B, the same points and some others measured another way; then each row and its match in B
B:
1: [-350  776  389  -20  191  -74 -251  436  149 -107 -318 -369   -4 -157
 -242  198  847  112  154   86 -125  114 -135 -281 -307  286  370 -272
  -45  340   48   91  -24 -138   79   14 -258  263 -199  -87 -301]
2: [-311  632  286 -111   81  -52 -127  315  144 -156 -226 -349   40   -6
 -133  201  664  145  132  118   60  104 -154 -161 -301  170  225 -173
   48  192   94   26   83 -121  -16  155 -292  176 -163 -183 -236]
3: [ -32  157  127   72  169  -48  -23  164  -10  129   30   51   43  -19
   77 -115 -134   93   54 -156 -105  132  -46  122  -54   85  -54 -145
  -83  182  286   33  -83 -150  101  180  -24   85   51 -171  -93]
4: [ 179  -17   -3  273  -37  110  191  128  184   33   58   53   10  122
  130  128  -25   89  -50 -390  154 -118 -299  213    4  -23 -200  209
  -33 -147  158 -170 -153 -101 -355   20  -24 -167  270  -27  123]
5: [  38 -137 -123  -75 -141  -84   54  -62  -35  -86   22  100  209  -50
 -140 -210   85  -17  122 -119   99 -314   34  -21  -16  -15  -22   96
   13 -178 -239   18   22  168   25  -84   80   49   38   32  -51]
6: [  22 -284 -185  -87 -113 -117   29 -150  -15    8   75  259  270  -84
 -130 -366 -130  -99  184 -188  -57 -196   55  -95  152 -170 -164   41
  -36 -243 -265  -13    2  108  152  -67  189   51   81  182 -101]
7: [ 169 -206 -113  -75  -63  -49  -23 -128  -50  -33  -26  127  194  -60
  -65 -268 -139  -51  126 -116   39 -273   56   94    8  -39  -15   91
  -61  -46 -138   11  -69   87   90   -6   97   26  127    6  -11]
8: [-116  651  292  202   41  -89 -208  382  138  -93 -241 -374  -86  -27
 -247  209  800  146  -64  -27  191  -34 -158 -191 -330  405  294  -39
   62  164  -36  130   59  -25 -142  -32 -236   78 -148 -146 -228]
9: [  88 -132  -38  -86  -75   57   38 -120  -61  -87 -137   99  108   74
   69  -51 -139  -32  110 -252   59 -216  -53  108   -5 -168   35  122
   -8  -95   28 -162   -3   -3  -73   31  -24  -98  223   70  -78]
10: [ 157 -144  -16    7  -35   31  -64 -127  -93   -9 -168  128   63   32
   31 -131 -201  -68   60 -314   11 -186  -12   67   32 -125   62  103
  -40  -46    9 -112  -23  -19  -19  -11   35 -117  236  132 -128]
11: [ 301 -473 -179   45  -39   97   29 -225  -55   70  -55  335  152  -34
   88 -256 -483 -162   98 -442 -115 -255  -30  152  221 -275  -98  192
 -141 -155  -53 -176 -194  -25   -1 -100  220 -144  389  304   11]
12: [  23  -96 -153 -251  -39  109   41   77  -31 -117   -7  -91  236 -121
  -80 -111  145    2  114  111  103 -218   11   91  -90   -1  136   94
  -26  -19 -119   42 -104   40   78   -9   69  194  -21   40   36]
13: [ -66  423  199   68  122  -84 -304  275  220   76 -132 -216   52 -161
 -291 -120  409   20   28   16  -31  207  -84 -273 -100  148   83 -149
  -66  180  -82  172  -35 -197  155   67   -9  180 -132   40 -237]
14: [-220  184  -98  -49   -5 -350 -383   24    2  -86 -169 -111  233 -128
 -299 -263  571  -91  168  250  -79  -44   73 -315  -74  277  216 -112
   35   12 -391  199   57  152  342  -37  -45  226 -235   59 -344]
15: [  71  -69   -4   30  120  300  170  215  -87   93   15   37   -8   12
  222   90 -251   72  -62 -321    0   34 -140  263    0  -94   47   77
  -67   28  375 -128 -164 -216 -136   47   65  -11  207   98   21]
16: [ -72 -129 -194   87   58  -23   36  101 -179    9   16   86  112   17
  153  -31   37   12   24 -101  -60 -114  -48  173   -9  167  121   60
    6  -59   97  -29 -119   73   28  -44   11   59   62   35  -74]
17: [  10   -5  -43   36  164  289  145  356   34  158  138  -29   52  -81
  126   35 -120   83  -77 -180  -27  195 -166  167   25  -42  -35   20
  -86   30  314  -23 -217 -275  -47   65  138  132   75  124   47]
18: [   0  485  208 -221  -37  -62 -229  176  291 -168 -165 -434  151  -93
 -361  -52  574  100  110  310  290  -19  -62 -154 -314  144  112  -51
   15  199 -186  182   66  -91   68  210 -164  214 -192 -248  -87]
19: [  87 -112   -7  -28  -87  128  186  -63 -205  -98  -96   86   -6  205
  225   94 -234   78   -5 -362  200 -257  -59  283  -98 -104   72  166
   73 -107  248 -201   78   28 -244   67 -102 -190  259  -73  -52]
20: [-297  434  190 -261   16  159   42  327 -239 -207 -218 -325  -31   12
  -43  249  483  179    1   22  211 -100   18  -20 -366  153  476  -70
  142  121  184   33  190    5  -77   28 -211  166 -166 -100 -254]
21: [ 214 -270 -117  -44  -55  132  111  -48   53   29   50  152  168  -49
    5 -181 -262  -44   72 -266   43 -181  -68  130   96 -210 -138  155
  -92 -133  -34  -92 -141  -62  -44  -13  168  -23  229  143   77]
22: [ 178 -126   64  -13  -52  -28  168 -149 -220  -55  -41  205   40  112
  162 -107 -361   89   87 -343  100 -385   61  352 -119   -6   -6   71
  -20   43  207 -101   18  129 -103   85  -70 -130  258 -286   25]
23: [ -69  344  155   41   88   82  -23  374  171  119   79 -202   10  -40
 -119  -14  179  143  -94  -68  150  285 -135  -91 -106   62  -68  -83
   15   56  162  118   26 -261  -24  171   15  134 -112  -49 -120]
24: [ -29  -66 -165 -133   38  -33  -19   56   10  -49   33  -37  241  -51
   35 -133   75   11  142  159   -5  -63  -42  154  -53   81   29   17
  -41   40    4   33 -145    1  143  117   -2  177  -10  -81   16]
25: [ 136 -369 -142  -18 -106  -95  141 -310 -118    1   44  359  164  177
  204 -238 -536  -35  150 -356   10 -216   -3  240  119 -231 -239  109
   -4 -201   93 -195   32   70  -28  136   17 -185  313  -59  -36]
26: [ -83  149   13   68   88   28  -13  288  102   76   48  -48  104 -133
 -110  -65  232   46   28  -97  -53   77 -108  -80  -16   88   -1  -48
  -61    7    6   66 -118 -111   47  -28   81  167  -45   89  -80]
27: [-237  552  160 -143   87 -121 -350  197  108 -177 -317 -446   67   49
 -104  126  627   77   92  340  121  169 -112 -110 -310  255  324 -123
   81  258   49   79   91 -121  108  267 -339  164 -192 -199 -293]
28: [  35 -224 -140  -61  -62   15  165    4 -261   20  121  174  120   -7
   30 -210 -215   46    4 -215  102 -239  115  150  -17   14   11   67
   34 -135   28   38   44  136   33  -38  132   46   47  -15  -51]
29: [  63 -317 -202  117  133  237  309  179  -88   71  124  249  147 -112
  277   40 -195    6   94 -331 -246 -222 -167  370  115  -25   -9  123
 -187  -37  233 -183 -432  -36  -95 -173  162   70  291  162  213]
30: [  83    6    6  118   11 -104 -139   22  -35   27 -109   84   85 -118
 -152 -199  116  -51   63 -211  -64 -199   22  -71   -6  112   98   15
  -70   12 -159   60  -74   69   87 -128   78   34   70   96 -146]
31: [ 194 -291  -65  -88  -75  188  212 -108 -199   -7    0  193   57  109
  185  -83 -483   27    3 -399  144 -231    3  281   14 -233  -35  167
    1 -128  203 -166   17  -20 -140   57   70 -145  284   37    4]
32: [ -23 -122   -9 -123  -36 -166 -113 -225 -154 -153 -292  249  220 -174
 -140 -236  120 -164  358 -229 -298 -500  117 -101   26  -59  230  -35
 -137   13 -301  -92 -100  237  195 -248   28   53  178  180 -184]
33: [  18  -53  -20  -20  241  526  254  447 -264  162   76  -67  -92  -15
  358  202 -340  151 -216 -283   24  180 -110  402  -59  -26  212   58
  -47  133  644  -81 -207 -327 -140   67  113   89  140  123   40]
34: [ 173   50  103   64  139  261   79  275    0   86  -27  -33    4 -152
   17   11  -58   67  -35 -265  -22  -94  -91  185  -71   28  110   43
 -159  168  209   -2 -258 -168  -73  -60  111   89  156   56   79]
35: [  45  141   71   10   82  168  -55  277  -12   40  -83 -134   21 -146
 -111  -15  177   39  -55 -135   46  -30  -47  -19  -98   86  197   20
  -57   97   43   75 -104 -120   -1  -67   83  128    2  122  -84]
36: [  24 -361 -337  -29   21   38   38  -37 -109   31   69  151  216   19
  189 -152 -214  -71   62  -58  -60  -43  -60  203  125  -45  -21  130
  -21 -145   49  -79 -162   -6   88   37  109   39  135  157  -16]
37: [-241  502  207   28  -15  -40  -52  314   38 -140 -181 -268  -16    8
 -171  199  664  136   16  -65  159  -61 -118 -185 -268  217  249  -48
  102   18  -16   42  135   10 -134  -31 -203   89 -134  -67 -245]
38: [ 283 -203   21   80 -103   32   34 -193   92   74  -24  228   63  101
   15 -211 -443  -45   33 -479  104 -101  -87   60  126 -311 -273  141
  -42 -170   23 -156   23 -115 -124   93   95 -230  328   97  -52]
39: [ 122 -123  -33  135   43   11   75  -11 -139  -18  -91  174   53    6
  153  -14 -107    8   80 -317  -85 -318  -55  263  -31   82   98   96
  -93   39  127 -116 -186   77  -84  -89  -13  -63  258  -30   15]
40: [ 121  -77  116  -37    8   51   47 -121 -344   13 -148  168  -67  154
  192  -91 -477   59  -16 -417   86 -175  106  248  -94  -82  126   19
   30   67  325 -105  137   -1  -50  127  -62 -172  239 -119 -190]
41: [-169  127    2 -192  -17 -246 -216    8 -165 -121 -167  -11  225 -242
 -338 -309  425  -58  233  115 -113 -297  220 -244 -130  207  305 -145
  -26   82 -365  207   51  246  351 -151   33  280 -190   23 -274]
42: [ -14  -71  -38  -53  227  266  127  352 -178  131   77   53   95 -279
   57  -84  -85   40   23 -146 -222  -40   18  179   -7   75  199  -65
 -180  181  224   66 -318 -115  143 -129  225  282   33  148   45]
43: [  29  110  -18   16   80  263   86  318   17   51   45 -209  -15   79
  152  152    3  140 -165  -75  231  172 -189  214 -121   48   53  103
   45   20  340  -19  -62 -243 -168  180  -32   35   38  -30    1]
44: [ 175 -177  -40  110  145  378  258  256 -116  153   96  104  -30  -18
  279   80 -389   87 -121 -413  -10  -23 -144  378   32  -75   10  130
 -111   29  439 -129 -262 -216 -186   -8  144  -22  275  106  130]
45: [ -16    4   -9 -269    1   57 -141  -41  -29  -96 -202  -68  168  -57
  -77 -134   33  -63  159   12    0  -58   20  -47  -48 -139  167   -7
  -30   47  -60  -32    4  -79  148   84   -5   94   47  123 -174]
46: [ 169  -66  -20  164   42    2  -15   32  -79  132   45   74  -12  124
  150 -119 -329   66 -112 -254  129   46  -49  230  -20   60  -81   72
   13   11  254   -4   -4  -98  -51  179   11 -105  153 -117  -66]
47: [ 264 -400  -95  102 -218  -74  230 -329 -167  -48    9  414   96  160
  105 -199 -451  -23   90 -580  123 -520   22  220   82 -192 -186  228
   12 -296  -49 -203   62  225 -206  -84   60 -292  386  -17   10]
48: [-267  551  242 -184  187   78 -186  368   87  -31 -179 -383   24  -32
  -48  128  389  132   49  186   31  341 -114  -88 -250  108  237 -210
   17  294  267   72   37 -298  112  282 -204  233 -176 -119 -249]
49: [ 226 -619 -461  188  -28   87  135  -92 -188  144  191  307  141  104
  306 -194 -524  -79 -108 -298   33 -109  -70  357  230  -46 -144  288
   -5 -293  111 -108 -184   27  -53  -25  226 -128  277  213   62]
50: [ -93  561  256   73  119   13 -199  411   38  -24 -174 -388  -76  -58
 -170  128  552  160 -102   65  176   87  -76  -75 -324  366  316  -86
   38  264  117  185   35 -114  -19   80 -163  160 -181 -170 -202]
51: [  53   21   -6 -199  -72   58  -17  -60   24 -156 -149 -105  134   81
   26   -3   36   26  112   -8  183 -146  -74  116 -124  -95   76  100
   29   -5   31  -93   30  -43  -57  162 -121  -15  106  -76  -55]
52: [ 187  -25   44   24   26  246  110  152   30   31  -24  -19   17  -25
   43   26 -120   55  -40 -297  114 -106 -119  170  -43  -89   15  128
  -69    9  167  -78 -132 -150 -164    5   70  -28  197   68   57]
53: [  22  -80 -121   42   93 -118 -179   10 -102   43  -70   63  145  -75
   14 -218   -3  -55   81   -4 -127  -66   32   77    0  166  121  -18
  -69   88  -17   66 -132   30  217   18   39  104   35   20 -129]
54: [ -34    4  -74  -32  112  120   79  303  -17   39   78  -21  171 -250
  -83  -87  207   36   70  -19 -110 -118  -30   65  -44  138  120  -13
 -127   73  -10  100 -259  -17  101 -136  156  279  -41   84   55]
55: [ 132 -110  -10   82  140   79  144  188  -62  132  135  179  129 -224
    6 -198 -159   48   78 -235 -174 -192   13  217    9   96  -20  -27
 -201  129  112   63 -305   -8   87 -102  198  174  118  -34  130]
56: [ -48 -263 -355   58  -14  -41  -20   64 -242   69  115   63  131   73
  122 -163  -85  -10 -117  -19  107   18   26  121   44  159   68  124
  115 -201   25   72   23   77   94   24  103   46  -38  106 -154]
57: [  43   -4  -32  138  152  162   76  299 -115  123   57   11   11  -87
  104    3  -41   75  -86 -209  -44  -13  -70  198  -43  157  123   30
  -78   86  243   35 -205 -101  -23  -52  101  100   76   48    5]
58: [ 145 -205  -53   -7  -75  145  127  -29  -57   28   -2  158   72   28
   33 -107 -265  -15    4 -398   90 -160  -51   75   73 -219  -70  142
  -15 -182   38 -127  -10  -53 -122  -31  122 -103  227  176  -48]
59: [ -16 -123 -137  123   26 -143   13  -39   31  -26  -23  185  192   -9
   87  -92   67  -46  194 -155 -181 -199 -125  116   56   70  -50   46
  -90  -65  -39 -110 -202   85   24  -51  -18   13  169   13  -12]
60: [ -36   67  -92   69  116  245   24  397  -90  123   77 -182  -25   -1
   94   80   51  104 -229  -76  163  224 -115  113  -68  133  149   75
   62   -8  273   72  -52 -209  -58   65   78  106  -57  118  -98]
61: [  13  -68 -205   26   30   30 -125  138    8   45   11  -96  135  -29
  -17 -110  107  -25  -55   47   82   84  -76   18   12  102   68   96
   22  -71  -38   71  -79  -77   78   47   74   97  -31  142 -107]
62: [-197  265  114 -264  148  -84 -317  101 -236  -69 -286 -163  100 -156
 -135 -169  239   -9  144  175 -122    4  187 -113 -203  176  451 -221
  -22  314   13  162   57  -10  376   78  -79  264 -168  -28 -351]
63: [  64 -153   29 -112  -87   90  197 -120 -186  -68  -75  210   65   89
  121  -57 -307   28  110 -413   55 -285   12  168  -14 -227    1   77
   -1 -108  137 -186   69   40 -119   14   -4 -123  257    9  -74]
64: [  59  -75  -61    5   82   28  -56   29   24   18  -79   60  143  -58
   61  -97  -53  -44  116 -113 -126  -61  -86  114   30  -17   34   29
 -113   58   58  -66 -198  -82   70   29   30   53  152   73  -32]
65: [  20  -22   -7 -199   65  174   94   44  -96 -133 -141  -48  118    8
  184   89  -44   50  149  -45   -5 -191  -77  302 -136  -43  191   51
  -70  139  231 -144 -159  -59  -42   92 -104   61  172  -83   43]
66: [-118   28   -7  -29    0 -113  182    1   74  -91   49  136  202   55
  120  -14   48   75  261 -117  -86 -164 -143  170  -43  -21 -154  -33
  -51  -35  108 -145  -95   43  -41  104 -125   41  134 -207   40]
67: [  -9  -63 -164   48  123   94  -40  233  -64  170  134  -52   71   10
  115 -114 -145   51 -137   -7   64  274  -65  130   24   90   -9   17
   24   -6  229   89  -70 -190   97  172  103  110  -36   55  -97]
68: [ 168 -346 -174  -33  -38  -15   18 -301 -190  -96 -163  219  127  180
  306  -72 -389  -70  142 -233  -14 -301  -40  367   28 -112   44  177
  -29  -47  148 -241  -94   73  -47   99  -89 -194  364  -35  -21]
69: [  77   -6  -28 -140  147  345  126  266  -20  -49  -61 -138   99 -119
  147  141   37   66   50  -27  -14 -114 -139  316 -122   12  215   90
 -134  183  258  -78 -320 -167  -68   13   16  162  136   27  151]
70: [ -67   99  -27 -396   69  225  -35  220  -69  -73  -50 -273  164 -122
  -55  -62  107   63   48  239  138   61   39   72 -178  -14  242  -27
   -2  155  102  104  -30 -152  163  170   20  283 -131   -6  -63]
71: [  15 -167  -86 -108  -40   47  144  -93  -17  -57   -3  144  166   98
  157  -60 -218    4  154 -199   15 -127  -95  188   32 -196 -111   76
  -18 -112  122 -184  -42  -34  -59  120  -29  -50  211  -15   -7]
72: [ 103 -187 -138  135  123  110   40  174  -23   96   21  151  146 -236
   -3 -120   20  -65   74 -237 -242 -191  -71  105   99   70   79   66
 -196   20  -36  -10 -371  -13   63 -239  219  135  161  244   67]

[ -14   49  164   56  -64 -572 -265  383  150  224 -187 -553  -96  -52
  173 -117  252 -126  122  -40  207  416  361 -337  122  334  290   50
 -228  -10 -258  357 -112] | 34
[-309   26  146  148   34 -118  195   98   89  180   71   69 -192   84
 -508  -21  297  300   89  -85  127   18   -3 -242  -63  257  104   17
  405  254  -63    3   29] | 43
[-250 -279 -617  -14 -269  318  174 -606    6  141 -356  454 -165 -169
  -99   90  -84  359   72 -174  -62 -298   54  423 -440 -466 -533 -240
  645 -229   27   -3 -253] | 14
[-133   94  319   24   62 -448 -246  589  332  -47  216 -407 -118  -78
  186 -249   76 -235  179  148  474  386  288 -238  142  482  150  309
 -195  173 -231 -153   39] | 31
[-193  -62 -213 -186 -214   -2    2  278  227 -248  386   54  127    7
  114  -89   20 -110  258 -274  352  137  144  376  -67  -34  -22   63
  336 -152  -60 -306  143] | 17
[-229 -440  -65   31 -354  -34   45  424  520 -144  177 -109 -452 -201
  257  -47 -235   38  200  214  343 -253  168  412  113  -30  -58 -104
  451 -227   70 -390 -192] | 28
[  -2 -127   12  234  182  -69 -107 -252  178  223 -453  -85 -543 -354
   28  -98   48  167 -184  371  -48 -103   98 -122   57   94 -221 -162
   62  160  -79  182 -302] | 41
[-399  -13  315  179 -204 -301  219   42 -189  480   26  152  -69  144
 -632  -26  258  323  164 -349   53   82   45 -230 -262  247  -20  -83
  484    8 -192  161  -74] | 49
[-493 -393    6  122 -417  120  293    7  111  180  137  401 -232  -22
 -430    7 -114  378  262 -180  197 -291  -34  270 -329 -132 -319 -150
  862 -203   78 -324 -153] | 56
[-236   86   58  159  175 -137 -240  363  420  180  -60 -150  164 -383
 -130 -152  138    3  535   90  485  546  383 -542 -212  136  -83  497
 -139  267  -12  -45  119] | 45
[ -50  130  191  -94  -63 -498 -180  430  146  -16  305 -375  125  206
   17 -233  303 -347   12 -306  241  578  161 -297  255  476  375  122
  -49  159 -182  115  246] | 29
[-228 -118 -532 -266 -211  -63 -162  194  461 -366  -23 -253  -72  181
  374  -61  -37  -70  169   27  537  133  250   47 -120   15   16  366
  135   64  -54 -344  -26] | 51
[ -17   36 -828 -265   88   53   48 -559   85 -410 -648 -243 -651  459
  306  174  263  424 -495  248   43 -504  -20  219  -54   -9  112  -79
  186  225 -245   43 -409] | 18
[-160  218   84  137  371   89  103  125  130   10  126  114  -13 -157
 -483  -10  434  305  204  -40  168  102   16 -170  -37  144  115   77
  215  326  -32  -29  161] | 71
[  52   53  111   60  211 -167 -162 -524 -269  140 -482 -121 -333  204
 -269 -118  403  195 -502  -88 -135   50 -188 -290   13  257   16 -278
  129  196 -203  328 -202] | 35
[-111   98   90  -91  -45 -518 -127  501  328 -145  170 -505 -230  218
  243 -167  164 -222  -24   77  363  277  244 -214  270  539  369  242
 -108  243 -260  -49   32] | 5
[ -35 -478 -327   76 -177  266  -44 -429  212    8 -308  182 -413 -303
   85  -57 -131  129 -180   72  -78 -251  -51  338   -1 -324 -384 -413
  530 -195  183  -43 -253] | 42
[-128  169  321   17   71 -346 -183  446  127   55  301 -192  135  -78
  -66 -231  202 -201  230 -156  351  487  209 -208   47  377  113  204
  -67  118 -206  -43  173] | 15
[ -82  115 -272   70   53   10  255 -496 -197  301 -202  312 -100  -59
 -356   49  340  261 -138 -288 -335  -40   21   91 -107  -33 -120 -322
  391   97 -149  427  -30] | 59
[-197 -795 -361  159 -223  505   12 -315  750 -148 -101  297 -568 -342
  -49 -151 -369   23 -197  320   93 -224 -184   35  170 -277 -452 -165
  812  170  598 -464  -44] | 20
[  69  157   42  -18   58 -357 -163 -358 -357  241 -421 -172 -196   82
   41  -99  298   56 -294 -182 -135  110   85   -3  -67  211  -49 -270
  -60  -77 -418  449 -268] | 30
[-122 -446 -396   22 -391  162  141 -522   14  141 -293  292 -384 -112
   -4   26 -101  216 -182 -154 -210 -360  -45  485 -117 -340 -372 -520
  704 -329   61   86 -304] | 57
[-190 -474 -118   59 -210  278  -10 -326  229  -41   32  364 -288 -205
  -86 -189 -248    0 -127  -18   76 -127 -148  272  -58 -168 -506 -218
  652  -74  206 -345  -75] | 33
[-211  -40  -82 -109 -101 -488 -203  493  594 -194   22 -594 -310  275
  319 -194   32 -248   -5  251  532  346  291 -506  222  544  315  509
 -125  431 -134 -168   12] | 12
[-160   78  -27   37  -42 -363  -69  337  269  157  -23 -301    1  -20
  -37  -71  251  -36  234  -88  240  381  323 -357   31  262  235  199
  -17  166 -129  198   53] | 21
[  59   42   21   35  258 -113   -8 -438 -136  -35 -332 -133 -518  280
 -224  -68  412  221 -606   43 -175 -144 -243 -158  216  320  156 -316
  216  315 -160  228 -164] | 54
[-192  105  -96 -193 -269 -295   10  324 -107  -80  131 -102  -92    5
  381   18  -12  108  330 -140  357 -183  350  726 -286   18  -93  -54
  102 -494 -510 -150 -300] | 46
[-364 -139 -302 -173 -359  -28   26  179  239 -114  253  135  126   88
   35  -84  -87  -28  344 -271  433  141  203  209 -296  -52 -191  234
  414 -117  -56 -358   64] | 36
[ -86  176 -137  -32   63   81   92  359   -8 -105  190  122    6 -471
  196  127  131  309  565  -39  270 -278  334  905 -262 -264 -127 -179
  130 -494 -320 -144 -179] | 3
[ -54 -193 -605 -200 -213  -18  -53 -448   66 -176 -463 -102 -468  168
  408   21  -38  142 -305   71   46 -317   80  380 -113 -125 -190 -183
  259 -135 -203    9 -393] | 7
[-172  165 -160  215  405  353  185 -268  128  131  -24  495  -80 -538
 -374  -10  161  352  239  141   18  -86   85  114 -245 -127 -419   24
  275  265  -14  -55   53] | 48
[ -61  495  299   29  441 -158  132  218 -208  -75  268    6  -82   32
 -326  -18  547  278   55  -86  121  -37    1  177   19  372  245  -73
   38  172 -408   22   62] | 23
[-110   72 -271  106   86   35   85 -498 -120  330 -378  235  -85 -187
 -267   11  245  267  -17 -149 -177   31  105  -32 -251  -92 -265 -162
  247   82 -136  352 -125] | 64
[-299 -563 -736   40 -194  471   87 -389  691 -201 -343  249 -577 -234
  146    6 -355  259  -27  431  224 -402   37  146 -155 -349 -498   82
  634  172  339 -444 -232] | 70
[  47  307  366  -31  187 -678 -240  704  163 -122   41 -713 -458  -45
  541 -130  179  -97   57  389  413   31  399  114  262  593  360  112
 -491   -2 -594   23 -294] | 22
